Below are the code and all the weights of a small trained network. Each question names an input and a target symbol and asks about switching units off, where a switched-off unit gives its printed mean instead of its output.

import numpy as np


def w(rows, s, z=0):
    codes = np.array(rows[::2]) - 128.0
    scale = np.full(codes.shape[1], s)
    scale[-1] = z or s
    return codes * scale


def f(y):
    return y / 2 * (1 + np.tanh(0.7978845608 * (y + 0.044715 * y**3)))


def softmax(a):
    e = np.exp(a - a.max(-1, keepdims=True))
    return e / e.sum(-1, keepdims=True)


def log_softmax(a):
    a = a - a.max(-1, keepdims=True)
    return a - np.log(np.exp(a).sum(-1, keepdims=True))


def net(x, mask):
    ids = ['ΔΛΣαμπψω'.index(c) for c in x.split()]
    T = len(ids)
    res = E[ids] + P[:T]
    u = 0
    for l in range(3):
        q, k, v = (res @ M[l].T for M in (Q, K, V))
        z = softmax(np.where(np.tri(T) > 0, q @ k.T / 2**0.5, -1e9)) @ v
        res = res + np.where(mask[u], z, O[l][:, -1]) @ O[l][:, :-1]
        u += 1
        y = f(res @ A[l][:, :-1].T + A[l][:, -1])
        res = res + np.where(mask[u : u + 12], y, B[l][:, -1]) @ B[l][:, :-1]
        u += 12
    return log_softmax(res[-1] @ U[:, :-1].T + U[:, -1])


Q, K, V, O, A, B = {}, {}, {}, {}, {}, {}
E = w([
[91,114,101,183,230,151,109,77],'Δ',
[91,152,137,64,139,120,83,129],'Λ',
[57,189,171,180,177,141,100,147],'Σ',
[105,73,150,132,87,104,122,114],'α',
[101,123,70,1,158,127,157,144],'μ',
[77,114,97,153,146,162,190,75],'π',
[157,99,160,32,134,173,114,119],'ψ',
[92,74,83,128,109,134,58,94],'ω',
],0.02)
P = w([
[254,178,96,62,85,58,122,75],'0',
[136,112,139,172,160,87,143,93],'1',
[120,106,146,170,178,96,157,54],'2',
[126,125,120,132,141,105,145,109],'3',
[159,132,131,117,129,164,140,67],'4',
[112,90,148,112,117,152,113,124],'5',
[97,112,123,117,160,124,153,76],'6',
[137,133,121,111,141,190,124,72],'7',
[56,154,72,151,138,123,106,156],'8',
[140,148,99,73,131,202,120,117],'9',
[73,147,87,117,139,147,108,181],'10',
[110,109,118,158,133,231,76,61],'11',
[92,127,102,133,132,181,105,133],'12',
[111,143,114,68,151,201,135,166],'13',
],0.0097)
Q[0] = w([
[2,132,146,15,204,208,150,155],'0.h0',
[108,184,30,113,96,176,63,52],'0.h0',
],0.005)
K[0] = w([
[139,2,25,202,94,136,67,109],'0.h0',
[132,120,103,38,95,90,101,130],'0.h0',
],0.0073)
V[0] = w([
[201,90,253,118,203,125,158,175],'0.h0',
[31,58,79,144,47,40,2,28],'0.h0',
],0.0052)
O[0] = w([
[110,62,192,162,146,83,82,243,85],'0.h0',
[130,95,183,160,168,192,131,10,254],'0.h0',
],0.014,0.0088)
A[0] = w([
[217,63,102,153,115,97,65,127,195],'0.n0',
[111,94,132,166,20,57,204,153,250],'0.n1',
[193,135,191,117,184,87,77,148,229],'0.n2',
[152,191,78,142,71,110,192,83,120],'0.n3',
[100,132,104,62,136,106,147,112,174],'0.n4',
[106,115,154,30,190,103,77,85,132],'0.n5',
[94,109,124,108,199,145,111,100,150],'0.n6',
[143,111,99,160,253,142,175,114,141],'0.n7',
[154,179,123,235,161,75,199,137,211],'0.n8',
[67,175,108,75,171,92,164,140,114],'0.n9',
[121,136,154,94,95,254,157,145,100],'0.n10',
[61,69,138,77,134,91,45,146,215],'0.n11',
],0.0078,0.0021)
B[0] = w([
[141,20,176,240,149,100,119,87,136],'0.n0',
[109,16,178,161,166,230,157,68,130],'0.n1',
[164,120,198,114,93,82,240,255,135],'0.n2',
[202,177,152,115,187,109,154,125,139],'0.n3',
[107,107,137,98,77,189,16,69,155],'0.n4',
[129,129,165,234,33,51,101,219,252],'0.n5',
[102,98,59,135,26,181,86,157,251],'0.n6',
[136,115,88,131,132,25,118,192,218],'0.n7',
[235,123,157,172,192,153,199,118,133],'0.n8',
[150,115,199,23,136,178,199,167,128],'0.n9',
[67,114,102,215,177,62,97,162,225],'0.n10',
[198,163,146,147,76,142,69,94,154],'0.n11',
],0.0054,0.012)
Q[1] = w([
[68,148,68,169,110,254,69,106],'1.h0',
[87,113,159,198,111,194,63,38],'1.h0',
],0.0052)
K[1] = w([
[254,183,107,188,10,174,162,82],'1.h0',
[215,111,114,120,157,11,16,76],'1.h0',
],0.0057)
V[1] = w([
[166,96,207,137,129,3,254,197],'1.h0',
[3,78,76,138,68,74,118,210],'1.h0',
],0.0035)
O[1] = w([
[72,138,137,114,183,150,154,120,2],'1.h0',
[89,161,87,129,134,132,6,152,27],'1.h0',
],0.023,0.0037)
A[1] = w([
[179,90,137,130,148,47,156,151,140],'1.n0',
[129,59,73,142,223,97,177,105,162],'1.n1',
[100,203,220,183,123,141,168,119,113],'1.n2',
[211,72,97,87,156,142,144,141,131],'1.n3',
[148,94,49,83,135,221,99,130,252],'1.n4',
[139,143,125,202,189,66,105,141,161],'1.n5',
[189,86,162,51,176,142,117,122,118],'1.n6',
[127,104,50,201,130,36,128,146,168],'1.n7',
[194,186,62,221,2,145,114,95,155],'1.n8',
[94,135,185,158,102,70,162,183,165],'1.n9',
[59,173,212,111,161,83,135,158,100],'1.n10',
[194,110,182,103,129,138,180,92,220],'1.n11',
],0.0083,0.0029)
B[1] = w([
[138,123,99,97,132,140,86,198,148],'1.n0',
[93,88,139,61,37,172,91,150,148],'1.n1',
[196,196,181,146,144,163,209,103,140],'1.n2',
[99,125,111,99,195,55,105,181,144],'1.n3',
[143,76,133,116,174,54,138,93,154],'1.n4',
[177,107,122,96,62,134,103,43,135],'1.n5',
[107,83,81,137,138,87,185,117,130],'1.n6',
[163,111,101,69,109,148,87,175,158],'1.n7',
[111,164,68,169,120,128,171,228,252],'1.n8',
[200,204,126,139,240,116,91,254,136],'1.n9',
[96,183,82,204,69,158,197,126,140],'1.n10',
[90,167,205,97,164,139,114,144,183],'1.n11',
],0.0072,0.022)
Q[2] = w([
[242,253,31,217,198,116,230,196],'2.h0',
[247,11,7,240,4,92,183,14],'2.h0',
],0.0032)
K[2] = w([
[140,219,167,101,110,87,179,247],'2.h0',
[200,152,181,1,135,55,194,161],'2.h0',
],0.0056)
V[2] = w([
[69,192,169,167,100,101,72,124],'2.h0',
[122,69,254,179,52,23,103,80],'2.h0',
],0.004)
O[2] = w([
[247,150,153,218,40,2,169,124,18],'2.h0',
[77,41,166,126,111,91,129,182,254],'2.h0',
],0.0095,0.0013)
A[2] = w([
[196,121,185,182,158,147,70,176,98],'2.n0',
[164,141,34,218,109,242,228,132,82],'2.n1',
[184,90,144,159,128,114,62,4,73],'2.n2',
[167,178,126,189,209,152,197,104,31],'2.n3',
[41,53,146,75,118,122,45,160,198],'2.n4',
[166,101,180,155,17,171,142,108,178],'2.n5',
[203,186,33,98,104,177,64,177,66],'2.n6',
[65,51,129,57,231,198,150,203,21],'2.n7',
[100,105,79,96,180,55,138,232,248],'2.n8',
[62,52,89,175,106,216,112,189,110],'2.n9',
[118,131,253,150,89,107,179,127,181],'2.n10',
[113,39,168,117,105,84,195,127,123],'2.n11',
],0.0066,0.0013)
B[2] = w([
[124,177,125,66,128,102,135,170,155],'2.n0',
[107,145,170,70,204,83,128,164,239],'2.n1',
[64,111,143,76,137,100,80,126,149],'2.n2',
[200,72,123,78,119,53,127,134,149],'2.n3',
[147,139,221,142,127,163,168,145,193],'2.n4',
[121,139,1,128,150,119,131,141,187],'2.n5',
[126,101,194,129,59,143,148,137,188],'2.n6',
[127,154,101,163,108,107,114,201,166],'2.n7',
[122,114,221,128,137,132,121,74,176],'2.n8',
[203,131,151,115,141,125,126,71,248],'2.n9',
[156,162,97,206,42,120,146,108,174],'2.n10',
[115,132,114,108,86,153,167,114,171],'2.n11',
],0.0079,0.015)
U = w([
[93,74,149,180,161,116,98,191,152],'Δ',
[82,188,66,112,37,109,63,108,114],'Λ',
[125,49,105,213,149,150,178,89,60],'Σ',
[114,125,70,88,178,253,146,116,228],'α',
[207,140,110,79,107,231,69,70,8],'μ',
[204,117,87,152,167,125,117,49,201],'π',
[35,91,145,42,88,3,88,37,189],'ψ',
[107,50,17,156,155,64,112,121,69],'ω',
],0.0062,0.0015)

Each question gives the input, a string of symbols that net reads in full, and the target symbol t.
The units are the heads (2 rows each of Q, K, V and O) and the neurons (one row each of A and B). Each row of codes is followed by its name. A weight is (code - 128) times the scale printed after its matrix; where a second scale follows, it is the last column's (O, A, B and U).
mask holds one flag per unit, layer by layer, with each layer's heads first. A switched-off unit (its flag False) gives its mean, the last column of its rows in O or B, instead of its output. The means were averaged over made-up inputs and are rounded, as every weight is.
A unit's drop is (log p(t) with every unit on - log p(t) with that unit switched off) / (log p(t) with every unit on - log p(t) with every unit switched off).
The circuit of an input: a set's keep is (log p(t) with only the set's units on - log p(t) with every unit switched off) / (log p(t) with every unit on - log p(t) with every unit switched off). Starting from the 12 units with the biggest drops (on a tie, the unit counted first), units are removed one at a time, each time the one whose removal leaves the highest keep (on an exact tie, the one counted first), for as long as the keep stays at least 0.8.
units of the circuit, in order: the units of the circuit, biggest drop first
unit that matters most: the unit with the biggest drop
top k neurons: the k neurons with the biggest drops, biggest first
top k neurons in layer l: the k neurons of layer l with the biggest drops, biggest first
input ω Λ ψ π, target Δ: units of the circuit, in order -> [1.h0, 1.n8, 2.n1]
input Σ Σ ψ ω, target Λ: units of the circuit, in order -> [1.h0, 0.h0]
input π μ ψ Λ ω ω Σ α ψ Σ π ω Δ, target α: units of the circuit, in order -> [0.n3, 0.h0, 2.h0, 0.n6]
input Σ Λ Σ α Δ ψ Δ ψ ψ α Δ μ, target ψ: units of the circuit, in order -> [1.n4, 0.h0, 2.n8]
input α Λ ψ Σ, target π: units of the circuit, in order -> [1.n2, 1.n9, 2.n3, 2.h0]
input α ψ Λ α ψ ψ ψ ψ, target Δ: units of the circuit, in order -> [0.h0]
input ω α ψ ω ω ψ μ ω, target Δ: units of the circuit, in order -> [1.n8, 1.h0, 0.h0, 2.n1]
input Σ π α Δ ψ ψ Λ α Σ ψ ψ ψ ω, target Λ: units of the circuit, in order -> [0.h0, 1.h0]
input ψ ψ ψ ψ Δ α, target Σ: top 2 neurons -> [0.n1, 1.n8]
input Σ π Σ Λ Σ ψ Σ ω α ψ ψ, target Λ: top 2 neurons in layer 2 -> [2.n6, 2.n4]
input ψ α ω ψ, target ψ: units of the circuit, in order -> [1.h0, 0.h0, 1.n8, 2.n2]
input ψ ψ μ ψ μ α π ω Λ, target ψ: units of the circuit, in order -> [0.h0, 1.h0, 1.n8, 1.n4]
input ψ π α α ω μ Λ Σ ψ ψ Δ Λ, target ψ: top 2 neurons -> [0.n11, 1.n8]
input α π ψ Δ μ α ψ Λ Λ ψ ψ α ω ψ, target Σ: top 2 neurons -> [0.n5, 0.n6]
input ω α ψ ψ α, target Δ: units of the circuit, in order -> [0.h0, 1.n9]
input ω α ψ α α, target Δ: top 3 neurons -> [1.n0, 1.n3, 1.n9]
input α μ Λ Δ π ψ ω π ψ Λ, target Σ: top neuron -> [0.n5]
input ψ ψ α ω Λ α, target ψ: top 2 neurons in layer 0 -> [0.n5, 0.n2]
input ω ψ α ψ μ Λ Λ Δ ψ μ, target Δ: top 2 neurons in layer 1 -> [1.n8, 1.n3]
input α ω ψ π α ψ Δ α α, target Σ: unit that matters most -> 2.h0
input ψ α ω ω ψ Σ α α μ Σ π Δ Δ Δ, target μ: top 2 neurons -> [0.n7, 1.n7]
input Λ ω π α α Λ α Λ Δ ω ω, target ω: top 2 neurons -> [1.n11, 0.n5]
input ψ Σ Σ α Σ ω π, target ψ: top 3 neurons -> [1.n8, 2.n2, 0.n2]
input Σ Σ π ψ ω Δ Δ ψ ψ ψ α, target Λ: top 2 neurons -> [0.n2, 0.n11]
input π ω ψ μ Σ Λ Λ ω ψ ω Λ ψ ω Δ, target μ: top 4 neurons -> [0.n7, 2.n9, 1.n7, 1.n1]
input ψ π α Δ ω, target ψ: top 4 neurons -> [2.n2, 1.n8, 0.n6, 0.n5]
input π ψ Σ ω α Δ, target α: top 3 neurons -> [0.n3, 0.n6, 0.n10]
